Below are the code and all the weights of a small trained network. Each question names an input and a class and asks about switching units off, where a switched-off unit gives its printed mean instead of its output.

import numpy as np


def w(rows, s, z=0):
    codes = np.array(rows[::2]) - 128.0
    scale = np.full(codes.shape[1], s)
    scale[-1] = z or s
    return codes * scale


def norm(h):
    return h / np.sqrt((h * h).mean(-1, keepdims=True) + 1e-5)


def f(y):
    return y / 2 * (1 + np.tanh(0.7978845608 * (y + 0.044715 * y**3)))


def log_softmax(a):
    a = a - a.max(-1, keepdims=True)
    return a - np.log(np.exp(a).sum(-1, keepdims=True))


def net(x, mask):
    res = np.array(x, float).reshape(1, 2) / 4 @ E
    u = 0
    for l in range(2):
        y = f(norm(res) @ A[l][:, :-1].T + A[l][:, -1])
        res = res + np.where(mask[u : u + 16], y, B[l][:, -1]) @ B[l][:, :-1]
        u += 16
    return log_softmax(norm(res)[-1] @ U[:, :-1].T + U[:, -1])


A, B = {}, {}
E = w([
[65,170,147,3,211],'x0',
[129,222,207,99,73],'x1',
],0.0023)
A[0] = w([
[123,125,98,213,106,113],'0.n1',
[132,114,175,135,139,229],'0.n2',
[80,136,176,141,91,36],'0.n3',
[183,141,107,2,193,110],'0.n4',
[159,101,103,157,138,109],'0.n5',
[81,105,43,147,150,138],'0.n6',
[122,184,40,199,65,254],'0.n7',
[109,141,101,215,166,81],'0.n8',
[128,91,54,123,157,54],'0.n9',
[111,177,108,72,112,179],'0.n10',
[115,162,148,47,93,110],'0.n11',
[167,73,155,179,87,218],'0.n12',
[205,166,173,58,62,188],'0.n13',
[194,116,177,60,230,224],'0.n14',
[66,101,121,126,169,90],'0.n15',
[152,132,205,30,145,207],'0.n16',
],0.0037,0.00078)
B[0] = w([
[66,122,156,140,101,182],'0.n1',
[183,107,156,140,151,160],'0.n2',
[138,103,63,67,142,118],'0.n3',
[167,157,159,143,132,250],'0.n4',
[108,159,192,101,108,151],'0.n5',
[120,251,149,97,120,195],'0.n6',
[68,99,210,131,185,223],'0.n7',
[108,134,140,96,151,141],'0.n8',
[237,188,81,118,126,171],'0.n9',
[112,92,125,169,84,183],'0.n10',
[112,107,160,122,105,190],'0.n11',
[126,74,180,158,156,221],'0.n12',
[158,106,93,124,163,219],'0.n13',
[112,100,161,181,114,236],'0.n14',
[135,171,102,169,108,158],'0.n15',
[83,61,160,189,147,247],'0.n16',
],0.0028,0.0013)
A[1] = w([
[172,100,127,158,42,110],'1.n1',
[109,129,125,98,183,61],'1.n2',
[123,202,156,121,64,182],'1.n3',
[95,139,180,140,113,120],'1.n4',
[99,143,203,163,134,105],'1.n5',
[137,87,36,152,158,103],'1.n6',
[85,166,151,59,159,83],'1.n7',
[129,65,161,152,154,96],'1.n8',
[97,73,135,112,108,81],'1.n9',
[136,253,149,150,116,205],'1.n10',
[110,143,158,94,28,155],'1.n11',
[93,128,112,64,152,101],'1.n12',
[93,144,139,56,142,114],'1.n13',
[125,74,166,147,167,126],'1.n14',
[155,86,26,147,133,163],'1.n15',
[133,178,109,193,121,254],'1.n16',
],0.0057,0.00098)
B[1] = w([
[27,175,208,148,124,197],'1.n1',
[127,98,160,148,119,169],'1.n2',
[162,128,52,97,210,172],'1.n3',
[160,164,43,105,141,206],'1.n4',
[137,150,110,111,157,253],'1.n5',
[141,254,131,107,167,197],'1.n6',
[132,104,180,202,93,217],'1.n7',
[181,67,104,134,83,216],'1.n8',
[174,151,118,67,137,144],'1.n9',
[187,77,44,97,104,186],'1.n10',
[113,213,122,157,228,179],'1.n11',
[147,108,169,190,62,163],'1.n12',
[76,124,132,158,109,182],'1.n13',
[127,124,91,78,111,225],'1.n14',
[121,217,142,77,173,193],'1.n15',
[94,74,168,53,162,183],'1.n16',
],0.0034,0.002)
U = w([
[35,50,255,225,93,221],'0',
[160,243,91,105,227,207],'1',
[194,23,37,34,96,202],'2',
[143,126,105,106,48,2],'3',
[106,131,73,138,50,5],'4',
],0.0071,0.0044)

Each question gives the input, the list of numbers given to net, and the class t.
The units are the neurons (one row each of A and B). Each row of codes is followed by its name. A weight is (code - 128) times the scale printed after its matrix; where a second scale follows, it is the last column's (A, B and U).
mask holds one flag per neuron, layer by layer. A switched-off neuron (its flag False) gives its mean, the last column of its row in B, instead of its output. The means were averaged over made-up inputs and are rounded, as every weight is.
A unit's drop is (log p(t) with every unit on - log p(t) with that unit switched off) / (log p(t) with every unit on - log p(t) with every unit switched off).
The circuit of an input: a set's keep is (log p(t) with only the set's units on - log p(t) with every unit switched off) / (log p(t) with every unit on - log p(t) with every unit switched off). Starting from the 12 units with the biggest drops (on a tie, the unit counted first), units are removed one at a time, each time the one whose removal leaves the highest keep (on an exact tie, the one counted first), for as long as the keep stays at least 0.8.
units of the circuit, in order: the units of the circuit, biggest drop first
unit that matters most: the unit with the biggest drop
top k neurons: the k neurons with the biggest drops, biggest first
top k neurons in layer l: the k neurons of layer l with the biggest drops, biggest first
drop when u is switched off: that unit's drop, to one decimal
input [-5,6], class 1: units of the circuit, in order	1.n11, 1.n3
input [4,1], class 0: units of the circuit, in order	1.n7
input [-5,8], class 1: units of the circuit, in order	1.n11, 1.n3
input [-4,-7], class 1: units of the circuit, in order	1.n6, 1.n15
input [0,-4], class 1: top 4 neurons in layer 1	1.n6, 1.n15, 1.n8, 1.n14
input [-2,4], class 1: top 3 neurons	1.n11, 1.n1, 1.n10
input [3,-2], class 2: top 2 neurons in layer 0	0.n4, 0.n15
input [1,0], class 2: top 2 neurons	1.n7, 1.n8
input [4,3], class 0: top 3 neurons	1.n7, 1.n6, 0.n6
input [7,-7], class 0: top 3 neurons in layer 0	0.n13, 0.n6, 0.n14
input [-3,4], class 1: top 2 neurons in layer 0	0.n16, 0.n14
input [0,3], class 2: top 2 neurons	0.n13, 0.n6
input [-3,5], class 1: top 2 neurons	1.n11, 1.n1
input [3,0], class 2: unit that matters most	0.n14
input [-3,2], class 2: top 2 neurons	0.n7, 1.n7
input [-3,-1], class 2: top 2 neurons	0.n7, 1.n7
input [-3,6], class 1: drop when 1.n11 is switched off	0.3
input [3,1], class 2: drop when 0.n16 is switched off	0.2
input [7,-2], class 0: drop when 1.n6 is switched off	0.0
input [-2,2], class 2: top neuron	0.n7
